Known rows, with every step that occurs
gefo > bukev: [-2.712 -0.942 -0.011  0.320  1.018 -0.770 -1.307 -0.944 -2.508 -0.618
  0.420 -1.611 -0.708  1.244 -0.620  0.956  0.261 -2.634 -1.403]
bukev > rinoga > fala > gefo > libu > talab: [-0.385 -1.852  1.014 -1.060 -0.588 -0.383  2.798  0.348 -3.243 -1.390
  0.461  1.252  1.704  0.436  1.475 -0.574  0.355  0.063  0.564]
libu > bukev: [ 0.504  0.336 -0.967  0.955  1.126 -0.964  0.058 -1.103 -1.106 -1.302
  0.207 -2.424 -0.434 -0.626 -0.595 -0.179  2.131 -1.023 -1.366]
gefo > fala > libu > bukev: [ 1.131 -2.552 -0.935  0.254 -0.647 -0.220  1.414  0.805  0.610 -1.684
  0.677 -1.194  0.624 -1.711 -0.714 -0.454  1.666 -0.366 -0.756]
bukev > rinoga > libu: [-0.189  2.123 -1.828 -0.520 -0.789 -0.115 -1.968  0.090 -2.464 -0.624
  0.010 -1.002  0.713 -1.772 -1.731  2.292  3.031 -1.863 -0.722]
bukev > rinoga > fala > gefo > libu: [-0.525 -1.229  0.323 -1.169  0.103  0.327  0.760  2.081 -3.652 -1.578
  1.072  0.542  1.291 -0.880  0.608 -0.524  1.054 -0.141  0.293]
bukev > rinoga > fala > gefo: [-0.150  0.237 -0.481 -1.203  0.648  0.575  0.028  1.183 -3.003 -0.619
  0.393 -0.408  0.553 -2.402  0.390 -0.830  1.159  0.029 -0.857]
fala > gefo > libu: [-0.640 -0.665  0.870 -0.442  1.524 -0.389  1.778 -0.671 -2.351 -1.000
  1.026  0.980  2.771  0.056  1.329  0.493  2.468 -0.340  0.433]
gefo > libu > talab > bukev: [-0.052 -2.776 -1.103  0.815  0.634 -2.416  1.229 -0.494 -1.728 -1.536
 -0.010 -0.257  0.688  2.852  0.887 -0.044 -0.331 -0.213 -0.420]
talab > bukev: [ 0.329 -0.439 -2.508  0.677  1.810 -1.120 -1.391  0.283 -1.704 -0.709
  0.145 -1.848 -0.322 -0.071 -0.107 -0.916  0.364 -0.243 -2.112]
gefo > rinoga > libu: [-0.404 -1.718 -0.016 -0.658 -0.232  1.134 -0.664 -0.779 -3.043 -0.708
  1.133 -0.291  1.339 -5.885 -1.260  0.878  1.928 -2.299 -2.403]
gefo > fala: [ 0.084 -3.852  0.080 -1.807  0.285 -0.254  0.856  0.363 -1.551 -0.388
  1.148 -2.491  0.262 -2.268 -0.880  0.303  2.453 -0.513 -1.858]
bukev > rinoga: [ 0.592  0.234 -0.785 -1.098  0.035 -0.938 -0.312  0.293 -3.175  0.400
  0.078 -1.862 -0.828 -0.390 -1.406  1.423  3.067 -0.742 -0.078]
bukev > rinoga > fala > libu: [ 0.278 -0.968 -1.775 -0.843 -1.097 -0.042  0.070  1.471 -2.844 -0.590
  0.549 -0.823  0.112  1.568 -0.330 -0.318  0.371 -0.658  0.098]
fala > libu: [ 0.723 -0.376 -1.413 -0.068  0.070 -0.601  0.782 -1.235 -1.703 -0.064
  0.449 -0.475  1.469  2.593  0.322  0.810  1.673 -0.707  0.069]
rinoga > fala > gefo: [-1.056 -0.396 -0.295 -0.909  1.951  0.575  0.576 -0.812 -2.465 -0.895
  0.854 -0.613  2.124 -1.283  1.677 -1.167  0.395 -0.085 -2.200]
gefo > fala > libu: [ 0.703 -3.578 -0.714 -1.285 -0.673 -0.164  1.536  0.639 -0.570 -0.334
  1.053 -0.640  1.324  0.196 -0.401  0.526  1.881 -0.375 -0.616]
gefo > bukev > rinoga > libu > talab > fala: [ 0.235  0.954 -2.053  0.335 -0.911 -0.438 -2.204 -2.036 -1.551 -1.442
 -1.160 -1.724 -0.180  0.499 -0.369  1.953  0.361 -3.091 -0.881]
fala > gefo: [ 0.307  1.014  0.016 -0.739  2.089 -0.168  0.668 -1.538 -1.935 -0.071
  0.371  0.127  1.854 -1.689  1.145  0.281  2.712  0.255 -0.920]
gefo > rinoga > fala > libu: [-0.083 -4.674  0.034 -0.817 -0.537  0.991  1.132  0.595 -3.492 -0.676
  1.634 -0.283  0.795 -2.472  0.232 -2.012 -0.829 -0.896 -1.689]
fala > gefo > bukev: [-2.415  0.158  0.404  0.394  1.894  0.019 -0.502 -1.031 -2.172 -0.608
  0.300  0.557  0.851 -1.203  0.817  0.481  0.355 -1.896 -1.004]
libu > bukev > rinoga > fala: [ 0.551  0.036 -1.280  0.332 -0.489 -0.278 -0.681  1.337 -2.254 -1.919
  0.176 -3.068 -1.809 -1.497 -1.289 -1.117  0.985 -0.935 -1.536]

Rows
[ 3.140 -1.046 -1.176 -0.636  1.229 -1.542  1.066 -4.260 -1.538 -0.397
 -0.422 -3.031  0.579  2.647  1.525  0.675  1.941 -0.282 -1.096]  libu > talab > fala
[ 1.589  1.194 -0.663  0.611 -0.062 -1.011 -0.244  0.630 -1.911 -0.921
 -0.225 -2.256 -1.662 -1.932 -1.757  0.451  3.006 -1.152 -0.335]  libu > bukev > rinoga
[-2.353  2.327 -0.171  0.427 -0.426  0.112 -0.782 -1.191 -1.757 -0.895
 -0.961  2.291  1.632 -2.146  0.065  2.147  0.386 -2.665 -0.468]  fala > gefo > bukev > rinoga > libu > talab
[-0.648 -1.230 -1.716  0.202  0.609 -0.109 -0.513  3.788 -2.730 -2.181
  0.722  0.864  0.432 -1.620  0.513 -2.466 -0.892  0.419 -0.453]  talab > bukev > rinoga > fala > gefo > libu
[ 0.244 -2.205 -2.917  0.948  0.047 -1.222  1.012 -0.503 -0.990 -1.546
 -0.263 -0.439  1.119  3.140  1.535 -2.071 -3.147  0.196 -1.855]  rinoga > fala > libu > talab > bukev
[-0.412 -1.825 -1.742 -0.549  0.052  0.111  0.565 -0.348 -2.244 -1.067
  0.961 -1.374  1.702  2.978  0.733 -0.688 -0.425 -0.631 -1.306]  rinoga > fala > libu
[ 1.302 -0.040 -1.803  0.289 -0.028 -2.053 -0.008  0.251 -2.003 -0.185
 -1.073 -0.838 -1.298 -0.327 -0.599 -0.055  0.303 -0.259 -0.649]  libu > talab > bukev > rinoga
[ 0.221  1.543 -1.351 -0.704 -1.434 -0.612 -0.082 -1.626 -2.126 -0.430
 -0.737 -0.469  1.068 -0.298 -0.957  2.711  2.174 -1.675 -0.643]  bukev > rinoga > libu > talab
[ 2.039  1.403 -1.698  1.179 -0.912 -0.814  0.259  0.886 -0.953 -0.848
 -0.348 -0.528 -0.362  0.113 -1.126  0.258  2.161 -0.713  1.107]  fala > libu > bukev > rinoga
[ 0.116 -1.324  1.325 -0.352  0.765 -1.208  3.515 -2.459 -2.044 -0.869
  0.124  1.481  3.132  1.266  2.100  0.780  1.792  0.121  0.672]  fala > gefo > libu > talab
[ 0.282 -0.262 -1.676  0.137  0.737 -0.745  0.379  1.227 -1.989 -1.133
 -0.742  0.639  0.261 -2.679  1.060 -2.131 -1.563  0.394 -1.498]  libu > talab > bukev > rinoga > fala > gefo
[-0.329  0.393  0.364  1.089  1.421 -0.536  1.564 -0.385 -0.912 -2.206
  0.608  0.658  2.012 -1.222  1.071 -0.619  2.213 -0.291  0.352]  fala > gefo > libu > bukev
[ 2.731 -2.087 -0.841 -0.553  0.065  0.224  0.354 -3.453 -2.171 -0.989
  0.135 -1.455  1.535 -3.862  0.584  0.108  1.331 -1.489 -2.376]  gefo > rinoga > libu > talab > fala
[-2.737 -1.781 -0.414 -0.525 -0.612 -0.036 -1.995  1.849 -3.767 -1.325
  0.674 -2.029 -1.923  0.391 -1.365 -0.210 -1.142 -2.586 -1.597]  gefo > bukev > rinoga > fala
[ 1.870 -3.376 -1.826 -0.208 -1.787 -1.343  1.509  2.420 -0.489 -0.581
 -0.699  0.376 -0.335 -1.119 -0.758 -0.408 -0.075  0.472  0.143]  gefo > fala > libu > talab > bukev > rinoga
[-1.280 -2.467 -0.832  0.484  1.373 -0.846  1.550  0.149 -1.720 -2.552
  0.310  0.994  2.370  0.630  2.708 -2.491 -2.274  0.658 -1.440]  rinoga > fala > gefo > libu > talab > bukev
[ 1.800 -0.152 -2.664  0.731 -1.000 -2.002  0.600  0.654 -1.243 -0.177
 -1.267  0.804 -0.293  1.821 -0.099 -0.204 -0.462  0.114  0.695]  fala > libu > talab > bukev > rinoga
[-0.194  2.269 -2.031  1.433  0.389 -0.050 -1.272 -1.504 -0.219 -2.170
  0.143 -1.899  1.147 -1.609 -0.849  1.218  2.197 -1.802 -2.162]  rinoga > libu > bukev
[-0.105 -1.177 -1.024 -1.372 -0.353 -0.276 -0.471  1.066 -3.693 -0.656
  0.696 -2.637 -0.938 -0.281 -1.026 -0.420  1.135 -0.813 -1.391]  bukev > rinoga > fala
[ 3.194  1.003 -1.379 -0.610  2.897  0.084 -0.132 -2.567 -1.436 -0.457
  0.206 -1.556  1.866 -0.454  2.068 -0.674  2.698  0.342 -0.966]  talab > fala > gefo
[ 0.151 -2.482 -1.038 -0.400 -0.465 -0.876  2.486 -2.224 -1.824 -0.905
  0.163 -0.866  1.809  3.694  1.654 -0.193 -0.981 -0.289 -1.198]  rinoga > fala > libu > talab
[-2.233 -1.701 -1.292  0.164 -1.563  0.002 -1.243  1.777 -3.142 -1.212
  0.484 -0.470 -0.825  2.601 -0.750 -0.365 -1.861 -2.537 -0.142]  gefo > bukev > rinoga > fala > libu
[-1.908  0.899  0.286  0.023  0.523  0.026 -1.188  0.645 -2.842 -0.262
 -0.168  1.034 -0.401 -2.507 -0.524  0.689  1.148 -1.980  0.232]  fala > gefo > bukev > rinoga
[-1.988 -2.161 -0.517  0.146 -2.087 -0.642  0.478  0.066 -2.628 -1.100
 -0.264  0.016 -0.424  3.053  0.081  0.215 -2.597 -2.429 -0.127]  gefo > bukev > rinoga > fala > libu > talab
